Below is a small trained network, with its code and all its weights. Each question gives an input and a target symbol and asks what happens when units are switched off, that is, made to give their printed mean instead of their output.

import numpy as np


def w(rows, s, z=0):
    codes = np.array(rows[::2]) - 128.0
    scale = np.full(codes.shape[1], s)
    scale[-1] = z or s
    return codes * scale


def norm(h):
    return h / np.sqrt((h * h).mean(-1, keepdims=True) + 1e-5)


def softmax(a):
    e = np.exp(a - a.max(-1, keepdims=True))
    return e / e.sum(-1, keepdims=True)


def log_softmax(a):
    a = a - a.max(-1, keepdims=True)
    return a - np.log(np.exp(a).sum(-1, keepdims=True))


def net(x, mask):
    ids = ['ΛΠΣΩαγδεζηφ'.index(c) for c in x.split()]
    T = len(ids)
    res = E[ids] + P[:T]
    u = 0
    for l in range(3):
        r = norm(res)
        for j in range(2):
            rows = slice(3 * j, 3 * j + 3)
            q, k, v = (r @ M[l][rows].T for M in (Q, K, V))
            z = softmax(np.where(np.tri(T) > 0, q @ k.T / 3**0.5, -1e9)) @ v
            o = O[l][rows]
            res = res + np.where(mask[u + j], z, o[:, -1]) @ o[:, :-1]
        u += 2
    return log_softmax(norm(res)[-1] @ U[:, :-1].T + U[:, -1])


Q, K, V, O = {}, {}, {}, {}
E = w([
[203,128,46,162,61,158,48,108],'Λ',
[136,119,138,109,140,146,112,160],'Π',
[239,166,155,150,71,89,176,157],'Σ',
[131,116,132,114,133,150,107,159],'Ω',
[143,114,141,109,137,152,108,146],'α',
[159,127,61,47,157,26,196,86],'γ',
[27,113,181,82,84,128,133,65],'δ',
[129,120,130,114,136,148,114,169],'ε',
[155,115,152,199,134,191,189,2],'ζ',
[148,150,174,165,200,66,108,52],'η',
[52,169,93,190,153,67,93,146],'φ',
],0.027)
P = w([
[126,98,122,156,114,66,154,102],'0',
[127,197,128,55,112,80,79,139],'1',
[126,168,77,65,177,111,142,97],'2',
[128,89,68,98,199,112,175,101],'3',
[118,143,199,147,38,50,78,142],'4',
[133,19,163,180,85,16,148,146],'5',
[122,1,97,158,165,58,171,123],'6',
[106,233,168,83,96,138,82,117],'7',
[123,206,96,61,146,124,121,81],'8',
[148,79,80,129,182,97,156,93],'9',
[107,158,180,115,78,60,122,138],'10',
],0.01)
Q[0] = w([
[96,62,11,57,232,179,124,83],'L0H0',
[150,28,115,192,151,7,126,124],'L0H0',
[246,194,16,154,113,93,163,110],'L0H0',
[129,105,236,217,48,61,163,146],'L0H1',
[156,25,57,169,206,123,149,111],'L0H1',
[123,69,188,148,150,182,78,194],'L0H1',
],0.014)
K[0] = w([
[88,15,129,165,159,97,177,123],'L0H0',
[115,136,42,79,196,158,143,98],'L0H0',
[204,71,50,128,92,126,121,134],'L0H0',
[122,252,111,40,165,191,126,126],'L0H1',
[166,80,41,136,212,115,177,146],'L0H1',
[159,215,101,199,159,157,140,128],'L0H1',
],0.017)
V[0] = w([
[126,196,211,122,238,51,131,127],'L0H0',
[149,132,29,183,183,110,34,156],'L0H0',
[214,129,164,93,140,118,32,91],'L0H0',
[118,64,10,115,95,136,2,72],'L0H1',
[114,112,200,89,181,100,96,164],'L0H1',
[202,72,229,141,138,120,67,41],'L0H1',
],0.0068)
O[0] = w([
[194,124,93,114,232,114,129,86,167],'L0H0',
[21,155,103,92,180,174,110,103,16],'L0H0',
[95,24,54,114,181,126,160,111,123],'L0H0',
[165,175,98,66,91,61,174,126,180],'L0H1',
[174,109,147,191,92,158,205,98,252],'L0H1',
[110,2,111,185,144,35,162,141,127],'L0H1',
],0.0086,0.0032)
Q[1] = w([
[59,185,74,63,34,31,22,142],'L1H0',
[157,176,112,121,186,55,64,83],'L1H0',
[71,133,192,112,97,179,159,3],'L1H0',
[118,158,161,95,186,223,106,204],'L1H1',
[38,93,17,171,151,145,89,168],'L1H1',
[115,2,214,50,162,194,74,113],'L1H1',
],0.0098)
K[1] = w([
[65,147,72,133,56,82,26,121],'L1H0',
[141,164,106,166,166,63,93,62],'L1H0',
[69,150,235,107,137,172,118,54],'L1H0',
[138,155,151,105,194,157,136,220],'L1H1',
[118,111,9,240,128,189,112,151],'L1H1',
[153,59,209,135,181,205,145,118],'L1H1',
],0.012)
V[1] = w([
[205,166,154,44,151,82,181,123],'L1H0',
[99,140,93,144,64,19,254,159],'L1H0',
[202,130,47,247,150,146,72,106],'L1H0',
[131,213,184,216,180,107,148,113],'L1H1',
[159,171,179,92,113,113,153,149],'L1H1',
[16,112,68,122,98,108,200,89],'L1H1',
],0.0056)
O[1] = w([
[158,79,166,188,64,126,89,186,156],'L1H0',
[133,97,193,89,109,143,60,103,253],'L1H0',
[254,148,66,91,184,183,136,88,60],'L1H0',
[114,237,42,116,150,101,85,137,97],'L1H1',
[162,135,119,67,108,130,125,164,161],'L1H1',
[211,166,155,164,79,61,104,91,243],'L1H1',
],0.0069,0.0045)
Q[2] = w([
[151,140,132,9,125,126,135,170],'L2H0',
[148,44,117,128,160,46,126,134],'L2H0',
[141,119,162,135,203,108,77,83],'L2H0',
[132,79,45,168,111,122,109,154],'L2H1',
[129,123,115,171,69,68,152,17],'L2H1',
[157,78,204,63,174,140,112,166],'L2H1',
],0.013)
K[2] = w([
[121,134,60,108,136,48,177,134],'L2H0',
[182,77,150,74,125,128,113,48],'L2H0',
[134,163,168,192,172,74,157,26],'L2H0',
[148,82,96,219,196,103,130,174],'L2H1',
[129,84,11,179,50,147,58,101],'L2H1',
[129,94,210,65,139,43,229,159],'L2H1',
],0.011)
V[2] = w([
[107,148,120,182,157,108,81,172],'L2H0',
[143,115,81,79,108,85,126,126],'L2H0',
[151,148,163,140,148,123,61,129],'L2H0',
[100,108,77,128,103,92,83,152],'L2H1',
[130,127,226,102,176,126,139,159],'L2H1',
[135,185,246,165,243,49,179,172],'L2H1',
],0.011)
O[2] = w([
[148,77,165,125,139,115,145,160,42],'L2H0',
[140,105,108,107,109,140,127,112,199],'L2H0',
[123,98,146,135,128,112,127,111,125],'L2H0',
[107,116,114,134,134,102,119,155,211],'L2H1',
[135,181,153,138,124,113,139,91,52],'L2H1',
[130,250,155,117,77,130,69,70,3],'L2H1',
],0.018,0.004)
U = w([
[105,52,68,150,142,94,157,186,255],'Λ',
[85,196,117,149,115,170,194,212,163],'Π',
[240,149,119,175,72,102,114,222,131],'Σ',
[131,133,190,29,202,122,114,160,99],'Ω',
[105,82,157,162,153,199,4,140,94],'α',
[131,139,39,2,110,51,176,108,33],'γ',
[22,106,175,102,53,97,143,92,94],'δ',
[112,110,65,76,65,204,55,147,109],'ε',
[121,131,85,191,122,213,157,54,136],'ζ',
[159,99,185,151,251,29,105,84,20],'η',
[71,180,54,168,143,74,30,185,176],'φ',
],0.0091,0.0049)

Each question gives the input, a string of symbols that net reads in full, and the target symbol t.
The units are the heads (3 rows each of Q, K, V and O). Each row of codes is followed by its name. A weight is (code - 128) times the scale printed after its matrix; where a second scale follows, it is the last column's (O and U).
mask holds one flag per head, layer by layer. A switched-off head (its flag False) gives its mean, the last column of its rows in O, instead of its output. The means were averaged over made-up inputs and are rounded, as every weight is.
A unit's drop is (log p(t) with every unit on - log p(t) with that unit switched off) / (log p(t) with every unit on - log p(t) with every unit switched off).
The circuit of an input: a set's keep is (log p(t) with only the set's units on - log p(t) with every unit switched off) / (log p(t) with every unit on - log p(t) with every unit switched off). Starting from all 6 units, units are removed one at a time, each time the one whose removal leaves the highest keep (on an exact tie, the one counted first), for as long as the keep stays at least 0.8.
circuit, biggest first: the units of the circuit, biggest drop first
most important unit: the unit with the biggest drop
heads that matter: for each layer, one digit per head in row order, 1 if its drop is at least 0.15 and else 0, layers parted by /
drop when u is switched off: that unit's drop, to one decimal
input δ α δ δ ε Ω δ Π δ Π Ω, target ζ: heads that matter -> 11 / 00 / 01
input γ φ φ δ γ α, target Ω: circuit, biggest first -> L0H1, L0H0
input Ω φ α, target δ: most important unit -> L0H0
input α Σ Ω Π δ δ δ γ φ Π Ω, target ε: heads that matter -> 11 / 01 / 11
input ε Σ ε, target Π: circuit, biggest first -> L0H1, L0H0, L1H0
input ε φ φ α, target Π: circuit, biggest first -> L1H0, L0H0, L2H0, L0H1
input Σ Σ ζ φ δ Σ ε, target Ω: heads that matter -> 11 / 00 / 11
input ζ δ δ ζ δ δ ε, target φ: heads that matter -> 01 / 00 / 01
input ε γ Ω Λ Λ δ Π, target γ: heads that matter -> 01 / 00 / 00
input Σ Λ γ ε, target α: circuit, biggest first -> L0H1, L2H1
input ε δ φ α γ Λ γ ζ, target Λ: heads that matter -> 00 / 00 / 01
input α δ φ φ ζ Ω Π Π, target φ: heads that matter -> 11 / 00 / 11
input δ ε ζ φ φ Ω, target φ: heads that matter -> 01 / 00 / 01
input φ γ Σ φ η δ α, target Ω: circuit, biggest first -> L0H0, L0H1
input φ ε δ φ φ Ω δ γ ε, target δ: most important unit -> L0H0
input δ ε δ δ φ Λ δ δ, target Λ: circuit, biggest first -> L2H1, L0H0
input Π ζ Σ ε δ Ω, target α: heads that matter -> 01 / 01 / 00
input δ η φ Π, target Σ: heads that matter -> 10 / 00 / 00
input Ω Σ δ φ δ Ω δ φ Σ δ Π, target Ω: circuit, biggest first -> L2H0, L2H1, L1H1, L0H0
input δ Π Λ γ φ, target Λ: circuit, biggest first -> L2H1
input ε δ δ φ Σ δ ζ η Ω δ Ω, target η: circuit, biggest first -> L0H0, L2H1
input δ φ ε δ δ ε δ φ δ ε, target Σ: heads that matter -> 00 / 00 / 00
input δ φ ε γ δ Π, target Π: heads that matter -> 11 / 11 / 01
input η ε ε, target η: heads that matter -> 01 / 00 / 01
input δ γ Σ φ ε ε δ Λ, target Λ: drop when L2H1 is switched off -> 0.3
